In the rows, 128 means zero.
Each row of numbers stands for one thing and depends on some of the facts below. Use the named rows to name the rest.

Named rows:
plutrin: [117 131  84 117 134 136 130 109  92 118 104 142 174 133 155 162 173 112
 154 125 138  50 159 134 134 148 134 150 114 129 139  94 156 136 104 170
 131 113]
bruskas: [116 140 111 139 153 131 149 117 120 119 108 140 162 106 150 144 115 100
 137 132 123 100 158 149 127 133  98 151 148 121 116  91 123 143 100 182
 122  98]
voskal: [104 127 161  91 169 136 130 105 103 118 128 139 154 133 177 163 127 122
 125 102  85  93 185 137 125 140  84 146 119  97 125  68 251 109 115 179
 131  73]
duskin: [105 126 172 110 190 131 137  95 102 128 128 137 156 140 183 161 123 120
 119 108  92  96 181 142 123 147  90 149 111 106 115  66 215 106 115 167
 129  84]
tidrel: [112 139 118 136 168 136 151 100 114 123 103 144 172 125 144 154 127 109
 129 121 144 108 159 145 120 146 101 143 118 131 106  90 146 133 117 156
 118 100]
fidrik: [116 132 121 128 163 129 141 109 114 127 109 139 160 121 153 155 124 111
 134 122 122  94 159 147 133 139  91 147 128 108 123  83 160 137 102 177
 122  95]
diso: [111 144 104 127 139 133 145 117 117 112 108 140 168 110 147 152 125 104
 131 124 132 102 166 139 121 134 105 145 143 124 114  92 157 139 119 178
 123 100]
flazen: [112 141 101 129 136 132 140 108 120 117 101 136 167 119 137 160 132 110
 126 119 138 108 171 138 126 138 101 137 134 119 117  88 178 135 123 169
 124 105]
griba: [119 136  89 136 159 107 159 118 121 136 121 123 180 148 112 152 104 113
 131  88 143 107 185 141 110 154 110 131 115 108  85 100 104 158 129 183
 111 116]
trefi: [117 137  83 127 136 115 148 124 122 124 115 129 177 135 123 156 118 112
 134  93 144 105 178 136 117 143 106 129 122 105 103 100 147 152 125 186
 115 108]
nonim: [121 138  70 124 133 101 155 134 125 129 123 122 181 145 102 154 106 114
 135  77 144 106 189 137 111 148 108 123 121  99  89 107 127 167 132 198
 111 111]
dranek: [108 138 132 126 157 157 146 117 126 116 111 136 162 114 138 144 127 102
 143 126 113 131 173 145 119 136 102 166 143 118 114  95 154 137 106 177
 125  92]
dribu: [114 142 113 135 159 128 152 116 124 120 108 136 161 103 142 140 118 101
 141 137 129  97 145 149 127 131 101 149 150 116 127  89 130 145 105 184
 121  99]
tipli: [110 143 122 140 162 135 153 105 116 120 109 138 168 115 155 149 121 101
 129 129 130 105 163 144 117 140 108 150 140 132 102  89 126 134 114 163
 121 106]
flokli: [114 137 106 135 164 125 148 105 121 126 104 136 166 116 137 148 131 109
 140 128 141  90 141 147 133 137  97 140 132 109 132  84 153 143 107 174
 117 105]
zizem: [110 142 106 126 138 132 147 116 119 112 108 140 168 110 143 152 128 104
 130 123 131 102 166 139 121 134 105 143 142 125 112  92 161 137 116 176
 121 100]
lodrul: [ 97 146 119 131 199 114 164  79 136 127 106 120 171 117 100 134 161 112
 149 145 169  76  95 144 118 137 115 123 124 100 135  65 184 131 142 167
 113 121]
vimi: [117 136 106 137 158 130 146 113 117 125 105 140 165 115 146 152 122 106
 137 126 133  95 155 147 131 137  95 145 135 116 122  89 139 144 101 176
 120  99]
klizak: [113 135 104 127 148 153 139 116 111 118 104 138 168 122 140 149 157 103
 160 133 125  99 163 143 126 143 126 169 131 128 124 101 128 144  98 174
 130 104]
bristes: [123 146  98 153 137 125 132  98 126 135  79 126 152 126 122 168 122 114
 107 141 130 136 192 151 141 145  89 131 148 107 104  76 153 144 140 150
 140 104]
raklan: [117 139 111 137 154 129 148 115 119 121 107 140 163 110 146 148 118 103
 138 129 124  96 157 148 129 133  98 149 145 119 122  91 128 146 101 181
 122  98]

There are 2 kinds of fact about the things: π, μ.
babin: π lozir; μ 65
basti: π defega; μ 243
basu: π dreflur; μ 591
bevam: π trobrevon; μ 846
bifus: π skiske; μ 846
bitril: π duskin; μ 65
brenor: μ 591
bristes: π skililo; μ 591
bropin: π skiklur; μ 846
brudrada: π tredir; μ 591
bruskas: μ 591
brutrar: μ 65
butrer: π flufer; μ 65
dazon: μ 65
defega: μ 65
deklika: π zego; μ 243
diso: π brenor; μ 65
dradanen: μ 243
dranek: μ 243
dreflur: π sosteflol; μ 591
drepem: π basu; μ 65
dribu: μ 591
duskin: π voskal; μ 846
fegrol: π zuklis; μ 846
felik: π deklika; μ 65
fidrik: π bitril; μ 591
flazen: π vanuk; μ 65
flezu: π drepem; μ 65
flinan: π grosto; μ 65
flokli: π vagrok; μ 591
flufer: μ 846
fubren: μ 591
futizom: π keske; μ 591
futruk: π grivogri; μ 591
gapil: π felik; μ 243
gere: π namom; μ 591
giru: π lodrul; μ 591
grelerum: π zizem; μ 591
griba: π nonim; μ 846
grivogri: π groden; μ 243
groden: π klizak; μ 243
groskur: π kluskim; μ 243
grosto: π dranek; μ 243
grotibak: π luman; μ 243
grufor: μ 65
keflil: π trefi; μ 243
keske: π plutrin; μ 846
kesta: π bruskas; μ 243
klebrel: π dribu; μ 243
klizak: π grufor; μ 243
kluskim: π grotibak; μ 591
kuvor: μ 846
lobrek: μ 243
lodrul: π tratus; μ 846
lozir: π moze; μ 65
luman: π fubren; μ 846
maklibon: π trunun; μ 243
mefor: π diso; μ 591
milon: π bifus; μ 591
mimam: π vimi; μ 591
moze: π butrer; μ 65
muplir: π dazon; μ 591
namir: π bropin; μ 65
namom: π bristes; μ 591
nonim: π volan; μ 65
novul: π pulok; μ 846
palas: μ 846
plegrok: π milon; μ 243
pliflotres: π dradanen; μ 846
plogebrek: π palas; μ 243
plutrin: π zegrum; μ 65
pulok: π gapil; μ 591
raklan: μ 591
rudre: π stino; μ 846
saklan: μ 65
skemin: μ 65
skiklur: π skufu; μ 591
skililo: π fegrol; μ 243
skiske: π trusku; μ 65
skufu: π teplin; μ 65
sosteflol: π plogebrek; μ 591
staplapa: μ 591
statrim: π trabri; μ 65
stino: π skemin; μ 65
stoflor: μ 846
suse: π groskur; μ 846
teplin: π bevam; μ 591
tidrel: π novul; μ 846
tipli: μ 846
trabri: π traplas; μ 243
traplas: π pliflotres; μ 591
tratus: π klebrel; μ 243
tredir: π kuvor; μ 243
trefi: π griba; μ 65
trivezi: π mefor; μ 846
trobrevon: μ 243
trunun: μ 65
trusku: μ 591
vagrok: π ziklor; μ 243
vanuk: π gere; μ 591
vimi: π rudre; μ 591
volan: π brudrada; μ 243
vonel: π muplir; μ 65
voskal: π flinan; μ 65
vutal: π stoflor; μ 846
zego: π vutal; μ 591
zegrum: π futruk; μ 846
ziklor: π giru; μ 65
zizem: π brutrar; μ 65
zodren: π staplapa; μ 243
zuklis: π maklibon; μ 591

Rows to name:
No name comes twice in this set of rows, the named rows included.
[114 133 105 134 159 136 141 101  99 126 106 140 173 134 162 159 154 109
 142 129 137  69 158 140 127 151 126 150 116 133 123  89 132 129 102 158
 127 117]	keske
[111 144 105 124 134 135 145 121 115 108 109 142 167 105 153 149 133 102
 138 129 125  96 165 139 120 133 112 149 147 130 118  93 143 138 115 178
 126  98]	grufor
[115 146 101 148 136 150 130  99 132 131  76 121 156 129 104 167 138 111
 112 139 133 169 202 149 132 146  99 146 147 109  93  85 165 144 146 146
 142 104]	skililo
[107 130 152 111 170 152 139 110 119 119 119 135 157 125 147 151 129 110
 141 116  96 128 180 144 121 138  95 165 134 106 117  84 194 126 107 179
 128  82]	grosto
[116 138  96 130 149 138 153 126 132 125 115 126 174 129 103 145 115 105
 148 105 130 134 180 144 113 142 109 152 133 109  96 108 116 161 113 188
 117 102]	tredir
[119 133 101 134 154 126 142 109 112 125 103 141 166 121 149 152 133 108
 141 127 133  83 155 146 134 139 103 148 127 116 130  89 137 144  97 175
 121 103]	futizom
[116 150 109 152 144 133 141  93 122 130  85 126 156 126 132 165 127 111
 100 143 133 138 192 149 127 148 103 136 146 124  90  75 141 133 148 141
 141 107]	fegrol
[109 145 124 142 159 136 156 108 117 117 112 139 167 111 157 145 116 100
 127 132 126 105 161 144 116 139 109 153 145 134 103  90 120 133 118 169
 123 102]	flufer
[ 97 142 113 125 183 137 156  94 143 123 103 119 170 113  77 132 164 108
 162 141 160 111 109 146 120 133 112 139 129  95 138  81 190 143 132 178
 115 113]	tratus
[118 129  95 129 154 137 134 101  85 125 106 143 173 141 177 161 176 111
 153 134 132  42 158 138 131 158 144 157 105 139 137  91 114 131  99 159
 134 121]	zegrum
[115 130  96 122 144 155 133 113 103 119 103 140 171 130 142 152 172 106
 166 135 128  85 164 142 130 148 137 170 120 128 135 103 126 145  94 171
 133 108]	groden
[120 140 102 145 149 127 137 103 122 132  91 132 159 123 137 162 124 111
 123 129 133 112 171 148 137 143  91 138 137 109 115  83 151 143 119 164
 128 107]	vanuk

Now the same things, written a new way:
Some rows with their names:
brudrada: [105  97 126 103 130 140 144 158 125  85 149 146 150 135 128 134  99 137
 129 154 160 104 127 122 122  93 108 130  90 143 177 115 105 139 133  84
 130 134 125 119 134 142 123 129 118 104]
tredir: [100 118 109 124 112 150 125 161 152 115 146 144 143 121 123 135  88 139
 131 152 141  99 102 132 123 103 104 123 127 140 147 118 113 139 134 116
 124 125 113 145 127 121 115 117 132 141]
volan: [ 90 107 105 110 120 147 126 178 152 107 148 147 147 130 124 132  72 140
 133 169 157  89  96 134 108  87 106 127 122 140 177 109 118 144 130 105
 129 119 110 144 131 137 113 118 122 143]
namom: [134 103 111 113 105 110 122 105 107 123 138 143 166 117 142 139 146 130
 155 177 143 127 176 119 130 125  95 126 132 138 151 136 111 120 140 135
 140 148 151 129 134 147 133 123 160 124]
maklibon: [118 127 101 134  97 136 113 129 141 138 140 142 150 107 130 140 118 135
 146 155 127 113 130 130 129 121  94 120 149 135 125 130 116 130 139 146
 129 134 127 154 125 122 121 114 160 154]
zuklis: [130 104 115 116 107 117 125 108 109 117 138 143 163 116 137 139 145 132
 152 162 140 126 168 120 133 122  90 125 122 138 143 135 105 122 139 129
 138 148 148 130 132 142 133 122 157 119]
trunun: [124 122 130 125 109 167 134 103 137 125 140 130 109 119 124 137 149 140
 123 134 111 122 119 136 147 122 108 119 121 127 107 140 112 136 140 133
 142 132 111 109 123 153 121 118 144 118]
rudre: [131 105 109 161 109 114 142 140 126 125 142 142 122 116 122 133 145 148
 129 125 128 115 112 134 126 125 130 123 107 124 133 120 126 111 137 109
 129 125 139 133 128 122 146 135 127 134]
felik: [117 126 127 142 126 143 137 127 113 133 145 125  89  89 169 159 140 152
 125  99  75 117 105 144 121 110 118 117 106 118 127 141 130 102 115  91
 139 136 103 183 124 213 115 130 157  99]
grelerum: [124 125 131 133 115 126 145 138 110 110 143 141 147 126 131 140 125 138
 135 132 131 124 143 118 137 119 121 124  96 150 131 129 107 124 134 100
 123 146 135 131 131 124 132 129 138 114]
trusku: [121 126 133 131 110 146 147 124 121 104 144 141 141 117 122 138 137 137
 123 118 135 124 138 116 151 123  95 122 103 142 114 135  95 130 141 107
 119 146 129 120 126 100 127 126 137 103]
trobrevon: [116 130 112 140 103 154 131 135 153 137 144 145 126 106 117 135 115 137
 124 128 126 115 111 123 146 133 101 117 128 141 102 125 107 140 137 121
 117 136 113 151 122  91 123 117 143 168]
vanuk: [130 114 121 121 110 114 134 126 107 118 140 141 157 123 139 140 133 135
 145 156 140 126 160 119 131 123 113 125 113 143 143 133 112 121 136 117
 132 147 145 130 133 139 133 126 150 120]
teplin: [142  94 119 114 129 119 156 132 117 147 147 156 120 122 129 131 128 135
 127 128 149 138 156 101 152 157 148 118  50 159 115 108 121 146 121  65
 120 155 129 150 137 127 148 135 127 220]
butrer: [126 129 132 131 114 149 139 124 125 131 141 127 111 130 130 139 137 142
 126 136 109 123 117 136 136 122 137 121 108 134 118 136 124 129 134 121
 136 130 111 116 127 165 124 123 141 130]
vonel: [124 123 129 130 115 146 139 128 122 132 141 127 110 130 132 139 133 144
 130 138 109 122 117 138 132 119 139 121 109 137 120 134 126 129 132 121
 140 130 112 120 127 171 126 122 139 130]
griba: [110  75 103 129 124 126 137 162 139  99 146 148 129 127 119 127 122 148
 126 154 155  95  97 138 110  97 116 128  97 118 179 108 124 125 135  92
 137 114 131 121 133 142 135 134 108 129]
lobrek: [112 141 113 146 100 151 129 141 147 131 143 141 135 111 122 139 110 138
 130 129 124 111 109 128 139 121 105 119 137 140 110 129 109 134 138 130
 118 134 116 150 122 100 120 116 147 142]
plutrin: [117 149 137 136 113 119 133 128 107 142 141 114 125 135 116 129 142 133
 139 115 136 116 113 126 108  78 171 118 110 127  97 126 127 128 130 132
 125 130  99 113 148 201 131 121 138 130]
brutrar: [122 127 133 128 112 168 140 114 136 125 141 128 105 122 122 137 144 142
 118 126 110 122 113 135 147 122 114 119 113 130 103 140 113 135 139 126
 136 132 108 109 124 150 121 120 138 117]
mefor: [124 126 130 134 115 124 145 138 109 112 143 141 145 125 131 140 124 139
 134 131 132 124 144 118 135 118 123 124  97 151 130 129 108 123 134 101
 123 145 134 132 131 124 134 129 138 116]

Name these rows:
No name comes twice in this set of rows, the named rows included.
[104 166 119 156 100 104 119 149 121 147 144 123 158 119 105 129 117 127
 148 108 153 105 105 115  99  65 154 116 132 130  88 115 117 130 132 143
 104 134 103 149 151 147 129 117 141 144]	grivogri
[106 151 117 149 100 124 123 142 132 139 144 132 152 114 111 133 116 134
 140 115 138 108 107 121 115  91 132 117 136 134  97 122 113 132 134 137
 111 133 107 150 137 124 125 116 144 143]	klizak
[144  92 116 108 130 139 151 122 130 172 144 145  82 129 131 129 135 138
 121 140 126 137 135 117 147 161 172 115  59 149 108 110 144 152 115  78
 135 141 110 139 134 177 143 130 129 250]	skufu
[110 140 114 146  99 157 130 138 150 129 144 141 132 107 119 139 113 138
 127 126 122 112 108 127 143 125 100 119 141 138 105 131 107 134 139 131
 117 134 114 147 120  94 117 117 144 139]	dradanen
[142  79 101 145 119 111 147 136 131 147 144 153 106 113 121 129 149 145
 124 127 137 125 122 121 135 146 146 119  75 131 125 106 134 127 127  83
 129 132 136 146 132 126 157 138 122 208]	bropin
[123 126 131 127 113 162 139 117 132 127 141 129 106 124 126 138 141 142
 121 126 107 121 113 136 144 123 122 119 110 132 108 137 117 134 137 125
 136 131 108 113 125 156 121 121 139 121]	saklan
[123 114  88 121  92 120 101 114 135 146 137 143 164 105 140 140 128 132
 161 189 132 116 151 132 121 125  91 123 168 132 144 132 123 124 139 162
 139 136 138 154 126 142 124 110 175 161]	skililo
[129 108 122 163 105 138 141 125 135 107 139 149 114 106 112 141 154 148
 117 116 118 116  99 132 142 123  93 124 108 111 113 131 113 117 145 113
 123 126 137 110 124  91 138 127 127 139]	palas
[124 132 132 133 114 118 144 139 105 115 144 137 147 127 129 138 125 136
 135 127 139 123 142 117 130 109 130 123  99 147 126 127 108 123 134 104
 119 145 131 130 137 131 134 128 137 115]	futizom
[123 128 133 132 112 139 147 128 120 106 145 141 142 119 124 139 133 137
 125 122 133 125 139 117 147 121 102 123 103 143 118 133  97 128 140 106
 123 147 132 124 128 107 130 128 135 106]	raklan
[128 122 126 126 114 143 136 122 121 133 140 128 113 129 134 138 136 142
 134 147 106 122 124 137 131 120 139 121 113 137 124 135 127 128 132 125
 141 131 116 119 128 177 125 122 144 133]	flazen

